49 44 -2 -10 -7 -4 -7 10
-17 -20 -7 10 8 1 -1 -8
3 -4 0 -4 7 -13 6 1
-5 -1 3 5 0 0 -8 2
|
49 -2 -7 -7
-17 -7 8 -1
3 0 7 6
-5 3 0 -8

-34 6 -14 -11 -26 8 19 15 -2 -14 5 -2
24 -19 -2 4 20 2 10 -20 13 7 17 -15
13 27 17 -13 22 -12 -11 -12 13 -9 14 -17
24 -9 11 -3 22 9 -4 -2 5 7 8 -40
-2 36 -24 -17 -9 -9 0 16 -21 10 -1 -4
24 -9 11 -3 22 9 -4 -2 5 6 8 -39
14 30 17 -11 20 -13 -11 -7 14 -10 15 -14
|
-34 -14 -26 19 -2 5
24 -2 20 10 13 17
13 17 22 -11 13 14
24 11 22 -4 5 8
-2 -24 -9 0 -21 -1
24 11 22 -4 5 8
14 17 20 -11 14 15

40 -18 -3 17
-14 14 7 -7
-9 2 12 22
14 7 -13 6
13 -24 39 35
-10 0 14 7
4 -10 -6 -11
7 -15 34 20
-14 -1 13 23
-16 21 -14 -6
7 13 -19 -10
|
40 -3
-14 7
-9 12
14 -13
13 39
-10 14
4 -6
7 34
-14 13
-16 -14
7 -19

4 -12 -21 -2 -17
-15 4 8 -2 0
-4 23 18 30 23
-1 -12 -23 -5 -24
25 7 11 3 17
7 -20 -8 -29 -9
39 11 13 -6 12
|
4 -21 -17
-15 8 0
-4 18 23
-1 -23 -24
25 11 17
7 -8 -9
39 13 12

-2 3 -5 -1
-34 12 14 6
18 -7 10 15
-10 -18 -31 -40
24 -3 -1 24
15 -9 28 21
-15 31 16 35
19 -17 39 20
|
-2 -5
-34 14
18 10
-10 -31
24 -1
15 28
-15 16
19 39

-3 1 37 -23 49 -3 -25 35
-3 6 8 -12 -7 -4 -30 -36
-19 -14 1 3 16 -21 -8 20
-47 2 13 -7 7 -14 -6 19
-7 4 -29 -3 -2 7 0 13
-14 -4 -7 -5 -11 11 2 -3
|
-3 37 49 -25
-3 8 -7 -30
-19 1 16 -8
-47 13 7 -6
-7 -29 -2 0
-14 -7 -11 2

-23 5
16 -10
-37 -32
37 16
-31 18
-25 12
-33 -12
29 -32
42 11
|
-23
16
-37
37
-31
-25
-33
29
42
---
15 9 5 -9
22 36 -40 -16
|
9 5
36 -40

18 26 9 -10 12
43 36 34 -38 29
-4 40 7 20 -5
|
26 9
36 34

-38 6 -3
-31 17 -9
|
6 -3
17 -9

9 -45 3 -4
-25 22 32 -15
-21 43 2 -22
-13 7 -2 -44
|
-45 3
22 32

-20 3 -29 -5 -8
-37 10 7 9 -16
41 -5 24 -3 -14
-4 -27 -22 36 -18
|
3 -29
10 7

-20 -5 -44 16
-26 -38 -25 19
|
-5 -44
-38 -25

2 -15 29 -8
-37 -24 24 3
-10 3 -6 0
|
-15 29
-24 24

29 -6 -26
11 -26 -27
28 6 -29
-26 16 45
|
-6 -26
-26 -27
---
4 -26 37 -20 11 11 26 8 -20
10 4 -11 9 26 -28 -16 -15 22
-3 -10 12 -12 -3 -4 6 -3 -10
42 20 -11 14 42 14 -3 22 19
|
42 20 -11 14 42 14 -3 22 19
10 4 -11 9 26 -28 -16 -15 22
-3 -10 12 -12 -3 -4 6 -3 -10
4 -26 37 -20 11 11 26 8 -20

9 -7 19 -1 38 8 -7
-4 3 -1 5 -17 -5 -1
|
-4 3 -1 5 -17 -5 -1
9 -7 19 -1 38 8 -7

36 -49 -38 -34 16
-35 9 17 4 -5
|
-35 9 17 4 -5
36 -49 -38 -34 16

29 -32 20 32 -4 -29 38 -17
-3 26 11 -8 -34 39 -19 8
-23 41 -18 -20 13 39 -23 34
22 -30 13 34 -14 -19 39 23
-1 -27 -12 -8 24 -49 4 -34
-26 -7 -30 -48 42 -38 -34 -19
-42 -21 -30 -37 22 -30 -38 -3
-43 11 -34 -24 -1 18 -27 27
-39 23 -33 -41 23 22 -44 16
-5 21 -10 17 3 27 20 45
-22 39 -29 -30 38 15 -29 14
|
-23 41 -18 -20 13 39 -23 34
-22 39 -29 -30 38 15 -29 14
-3 26 11 -8 -34 39 -19 8
-39 23 -33 -41 23 22 -44 16
-5 21 -10 17 3 27 20 45
-43 11 -34 -24 -1 18 -27 27
-26 -7 -30 -48 42 -38 -34 -19
-42 -21 -30 -37 22 -30 -38 -3
-1 -27 -12 -8 24 -49 4 -34
22 -30 13 34 -14 -19 39 23
29 -32 20 32 -4 -29 38 -17

-8 -22 12 12 -7 -44 -10 6 -13 -21 -11 0
9 19 6 32 0 27 -10 20 -16 -5 -11 -16
-17 -11 3 6 16 40 -10 0 -13 -4 -32 -22
4 -24 -8 12 0 -41 9 19 1 -34 -7 0
|
9 19 6 32 0 27 -10 20 -16 -5 -11 -16
-17 -11 3 6 16 40 -10 0 -13 -4 -32 -22
-8 -22 12 12 -7 -44 -10 6 -13 -21 -11 0
4 -24 -8 12 0 -41 9 19 1 -34 -7 0

-32 -24 -34 -15 -22 27 -19 -17 -22
-25 -14 -27 -14 -6 45 -2 -25 2
33 10 33 -15 -5 -28 -4 32 -27
|
33 10 33 -15 -5 -28 -4 32 -27
-25 -14 -27 -14 -6 45 -2 -25 2
-32 -24 -34 -15 -22 27 -19 -17 -22
